Each row has a name. Each question is about the rows just above it.

Columns, left to right: K B R S W D J H Q G
K_401: [3.72, -1.52, -1.89, -0.24, 1.01, 0.34, -2.84, -2.98, -2.78, -8.02]
K_858: [2.15, 4.16, -2.18, -0.57, 0.13, 4.19, -5.13, 2.23, 4.53, 2.11]
K_721: [-2.64, 1.71, -2.14, -3.25, 4.98, 3.69, 3.64, -0.70, 2.34, 2.87]
K_865: [1.53, -3.63, -2.19, -2.40, -2.37, -2.40, -4.30, -0.01, -0.43, -1.25]
K_462: [-2.41, -0.33, -1.40, -2.32, 0.82, 1.22, -4.27, -0.30, -4.11, -0.03]
K_238: [0.58, 1.24, -1.90, 4.04, 1.71, -0.61, 4.41, -0.60, 2.48, -4.64]
K_283: [-2.71, -3.00, -2.77, 3.51, -0.51, 1.20, -2.34, -2.90, 5.54, 5.02]
K_920: [-1.43, -3.28, 3.67, -3.08, 2.18, -0.18, -0.69, -0.10, 0.34, -5.30]
K_494: [3.46, -2.04, 2.43, 0.40, 1.38, 3.77, 3.05, -0.91, -3.34, 4.99]
K_438: [-0.20, -3.61, 0.72, 1.04, -1.36, 3.26, 1.10, 0.37, 0.99, 7.79]
K_937: [0.31, 0.05, 0.45, -1.09, 3.57, 4.34, 2.61, -2.10, -4.58, -6.02]
Which column holds this, read top down? [-0.33, 1.24, -3.00, -3.28, -2.04, -3.61] : B
Which column holds [-2.98, 2.23, -0.70, -0.01, -0.30, -0.60] top down? : H

Columns, left to right: Y E M Z T A U L N
K_494: [-0.43, -3.61, 0.31, -4.86, 1.15, 1.83, 0.40, -0.70, 2.55]
K_858: [0.72, -4.84, -2.03, -8.52, -8.10, 7.10, -2.14, -0.46, -3.78]
K_685: [-4.10, -1.83, 0.93, -4.43, -1.23, -4.11, -2.20, -4.16, 1.33]
Which column holds this, read top down? [-2.14, -2.20] : U
Which column holds [-4.86, -8.52] top down? : Z
Which column holds [-2.03, 0.93] top down? : M

Columns, left to right: V P X C F
K_865: [4.69, -3.43, -8.22, 1.66, 2.38]
K_721: [-5.76, -3.56, -0.18, -6.15, -2.36]
K_401: [0.09, 0.05, 0.03, 0.00, -0.17]
K_283: [0.66, -1.43, -0.59, -4.01, 0.31]
K_462: [4.69, -3.43, -8.22, 1.66, 7.02]
K_858: [-1.91, -1.54, -0.04, -0.92, 1.08]
K_238: [0.68, 3.46, -2.03, -0.99, 2.63]
K_685: [4.50, 3.46, -0.15, -3.57, 1.03]
K_494: [-1.91, -1.30, -0.04, -0.92, 1.08]
K_920: [-0.57, -0.56, 0.66, -8.37, -1.57]
K_937: [-0.90, 3.46, -0.15, -3.57, 1.03]
K_438: [-0.34, 0.41, 0.40, 0.23, 0.89]
[-8.22, -0.18] is in which column, read top down? : X
[-0.99, -3.57] is in which column, read top down? : C
[-0.15, -0.04, 0.66, -0.15] is in which column, read top down? : X
[-0.59, -8.22, -0.04, -2.03, -0.15] is in which column, read top down? : X

Columns, left to right: Lemo belit refo fet
K_401: [3.05, -0.81, 0.81, -2.95]
K_283: [-1.06, 0.46, -1.19, 0.64]
K_865: [4.22, -0.81, 0.81, -2.95]
K_721: [3.05, 0.34, 1.85, -0.90]
K_920: [-0.01, -0.81, 0.81, -2.95]
Which column holds this, read top down? [-0.90, -2.95] : fet
[0.46, -0.81, 0.34] is in which column, read top down? : belit
Which column holds this, read top down? [3.05, -1.06, 4.22, 3.05] : Lemo
[-1.06, 4.22, 3.05, -0.01] is in which column, read top down? : Lemo
Which column holds this, read top down? [-1.06, 4.22, 3.05] : Lemo

Columns, left to right: kome laz rimir mudav safep zemu nabi
K_858: [1.20, 3.09, -0.40, 3.30, 0.02, -0.89, -1.58]
K_283: [0.88, 2.14, 5.32, 2.52, -2.40, 4.68, 5.29]
K_865: [-1.04, -0.96, -2.55, -0.19, 1.58, -2.60, -1.55]
K_238: [0.87, 0.14, 1.95, -0.52, -0.73, 1.12, -1.28]
K_685: [1.31, 0.96, 0.52, -3.35, -6.72, 2.78, 1.00]
K_462: [1.12, -0.91, -1.54, -3.41, -0.85, 2.33, 1.20]
K_401: [0.63, 0.74, 2.67, 0.66, 1.51, 0.97, 2.55]
K_494: [-2.44, -2.27, -6.77, -0.29, 3.13, -5.21, -3.05]
[0.02, -2.40, 1.58, -0.73, -6.72, -0.85, 1.51] is in which column, read top down? : safep
[3.30, 2.52, -0.19, -0.52, -3.35, -3.41, 0.66] is in which column, read top down? : mudav
Which column holds [-1.04, 0.87, 1.31] top down? : kome
[0.14, 0.96, -0.91, 0.74, -2.27] is in which column, read top down? : laz
Which column holds this, read top down? [-3.35, -3.41, 0.66, -0.29] : mudav

